Below are the code and all the weights of a small trained network. Each question names an input and a target symbol and asks about switching units off, where a switched-off unit gives its printed mean instead of its output.

import numpy as np


def w(rows, s, z=0):
    codes = np.array(rows[::2]) - 128.0
    scale = np.full(codes.shape[1], s)
    scale[-1] = z or s
    return codes * scale


def norm(h):
    return h / np.sqrt((h * h).mean(-1, keepdims=True) + 1e-5)


def f(y):
    return np.maximum(y, 0)


def softmax(a):
    e = np.exp(a - a.max(-1, keepdims=True))
    return e / e.sum(-1, keepdims=True)


def log_softmax(a):
    a = a - a.max(-1, keepdims=True)
    return a - np.log(np.exp(a).sum(-1, keepdims=True))


def net(x, mask):
    ids = ['ΞΠΨαδεζηλμστ'.index(c) for c in x.split()]
    T = len(ids)
    res = E[ids] + P[:T]
    u = 0
    for l in range(2):
        r = norm(res)
        for j in range(2):
            rows = slice(2 * j, 2 * j + 2)
            q, k, v = (r @ M[l][rows].T for M in (Q, K, V))
            z = softmax(np.where(np.tri(T) > 0, q @ k.T / 2**0.5, -1e9)) @ v
            o = O[l][rows]
            res = res + np.where(mask[u + j], z, o[:, -1]) @ o[:, :-1]
        u += 2
        y = f(norm(res) @ A[l][:, :-1].T + A[l][:, -1])
        res = res + np.where(mask[u : u + 4], y, B[l][:, -1]) @ B[l][:, :-1]
        u += 4
    return log_softmax(norm(res)[-1] @ U[:, :-1].T + U[:, -1])


Q, K, V, O, A, B = {}, {}, {}, {}, {}, {}
E = w([
[130,164,109],'Ξ',
[10,123,148],'Π',
[163,34,173],'Ψ',
[56,73,205],'α',
[64,155,112],'δ',
[76,48,69],'ε',
[163,168,153],'ζ',
[132,82,110],'η',
[88,60,219],'λ',
[24,2,142],'μ',
[99,174,104],'σ',
[20,119,70],'τ',
],0.0089)
P = w([
[111,93,11],'0',
[40,50,156],'1',
[39,67,150],'2',
[30,76,149],'3',
[29,91,139],'4',
[22,101,137],'5',
[12,97,144],'6',
[21,97,154],'7',
[19,98,149],'8',
[15,90,140],'9',
[16,93,149],'10',
[23,99,151],'11',
[2,90,141],'12',
],0.003)
Q[0] = w([
[146,166,105],'0.h1',
[4,155,123],'0.h1',
[118,188,117],'0.h2',
[163,207,81],'0.h2',
],0.013)
K[0] = w([
[84,104,152],'0.h1',
[179,240,222],'0.h1',
[73,87,61],'0.h2',
[114,1,75],'0.h2',
],0.011)
V[0] = w([
[104,143,254],'0.h1',
[245,210,114],'0.h1',
[168,144,221],'0.h2',
[49,91,82],'0.h2',
],0.0048)
O[0] = w([
[106,199,182,247],'0.h1',
[253,89,189,5],'0.h1',
[37,174,136,83],'0.h2',
[189,75,165,246],'0.h2',
],0.0043,0.0026)
A[0] = w([
[204,151,121,235],'0.n1',
[113,102,97,47],'0.n2',
[165,181,174,226],'0.n3',
[133,162,2,251],'0.n4',
],0.0063,0.0032)
B[0] = w([
[59,86,150,167],'0.n1',
[86,121,104,140],'0.n2',
[3,65,116,217],'0.n3',
[198,235,229,254],'0.n4',
],0.0046,0.0025)
Q[1] = w([
[253,163,2],'1.h1',
[43,105,221],'1.h1',
[114,93,143],'1.h2',
[56,44,184],'1.h2',
],0.0064)
K[1] = w([
[65,120,229],'1.h1',
[187,146,2],'1.h1',
[153,146,167],'1.h2',
[133,172,180],'1.h2',
],0.0091)
V[1] = w([
[79,123,223],'1.h1',
[73,131,48],'1.h1',
[129,182,147],'1.h2',
[139,165,2],'1.h2',
],0.006)
O[1] = w([
[167,128,198,170],'1.h1',
[233,132,91,201],'1.h1',
[132,163,86,137],'1.h2',
[2,219,183,6],'1.h2',
],0.0054,0.0026)
A[1] = w([
[127,18,162,197],'1.n1',
[109,57,3,140],'1.n2',
[200,90,132,37],'1.n3',
[113,132,116,3],'1.n4',
],0.0058,0.002)
B[1] = w([
[161,249,161,253],'1.n1',
[254,198,56,195],'1.n2',
[234,125,124,136],'1.n3',
[115,118,127,128],'1.n4',
],0.0039,0.0054)
U = w([
[77,131,116,85],'Ξ',
[232,27,163,219],'Π',
[141,91,215,50],'Ψ',
[111,107,174,86],'α',
[90,2,74,175],'δ',
[139,251,174,69],'ε',
[161,121,22,252],'ζ',
[170,184,183,56],'η',
[151,147,189,110],'λ',
[71,152,34,97],'μ',
[196,150,98,217],'σ',
[69,164,116,101],'τ',
],0.0099,0.003)

Each question gives the input, a string of symbols that net reads in full, and the target symbol t.
The units are the heads (2 rows each of Q, K, V and O) and the neurons (one row each of A and B). Each row of codes is followed by its name. A weight is (code - 128) times the scale printed after its matrix; where a second scale follows, it is the last column's (O, A, B and U).
mask holds one flag per unit, layer by layer, with each layer's heads first. A switched-off unit (its flag False) gives its mean, the last column of its rows in O or B, instead of its output. The means were averaged over made-up inputs and are rounded, as every weight is.
A unit's drop is (log p(t) with every unit on - log p(t) with that unit switched off) / (log p(t) with every unit on - log p(t) with every unit switched off).
The circuit of an input: a set's keep is (log p(t) with only the set's units on - log p(t) with every unit switched off) / (log p(t) with every unit on - log p(t) with every unit switched off). Starting from all 12 units, units are removed one at a time, each time the one whose removal leaves the highest keep (on an exact tie, the one counted first), for as long as the keep stays at least 0.8.
units of the circuit, in order: the units of the circuit, biggest drop first
unit that matters most: the unit with the biggest drop
k most important neurons: the k neurons with the biggest drops, biggest first
heads that matter: for each layer, one digit per head in row order, 1 if its drop is at least 0.15 and else 0, layers parted by /
drop of u: that unit's drop, to one decimal
input ζ μ τ ε δ Π σ Π σ, target Π: unit that matters most : 0.h1
input ζ μ Π, target Π: 3 most important neurons : (0.n1; 0.n3; 0.n4)
input ζ σ η μ, target Π: 2 most important neurons : (0.n1; 0.n3)
input Ξ μ μ η σ ε ε ζ σ δ α Ψ, target δ: units of the circuit, in order : (1.h1; 0.h2)
input ζ ε λ η λ α τ σ Π α σ Π σ, target Π: units of the circuit, in order : (0.h1; 1.h2)
input μ η τ Π τ μ ζ δ Ξ η, target ε: units of the circuit, in order : (0.h2; 0.n4)
input η ζ Π δ η σ σ Ξ, target μ: units of the circuit, in order : (0.h1; 1.h1; 0.n3; 0.n4)
input ζ Π μ η Ξ, target Π: heads that matter : 10 / 00
input ε Π δ ζ σ, target ζ: 4 most important neurons : (0.n4; 0.n3; 1.n2; 1.n1)
input ε μ Ψ ζ τ ε μ σ Ψ, target ζ: 2 most important neurons : (1.n2; 0.n4)
input ζ τ μ σ Π σ σ ε λ, target Π: drop of 1.n1 : 0.0
input Ξ μ ζ λ η η ε Ψ, target δ: drop of 0.n4 : 0.9
input τ σ Ψ μ δ τ Ψ δ λ σ ε λ ε, target ζ: drop of 1.n2 : 0.2
input ζ μ μ λ λ δ Ψ Ψ η λ ε, target Π: units of the circuit, in order : (0.h1)
input ζ τ ε α, target Π: 2 most important neurons : (0.n1; 0.n3)
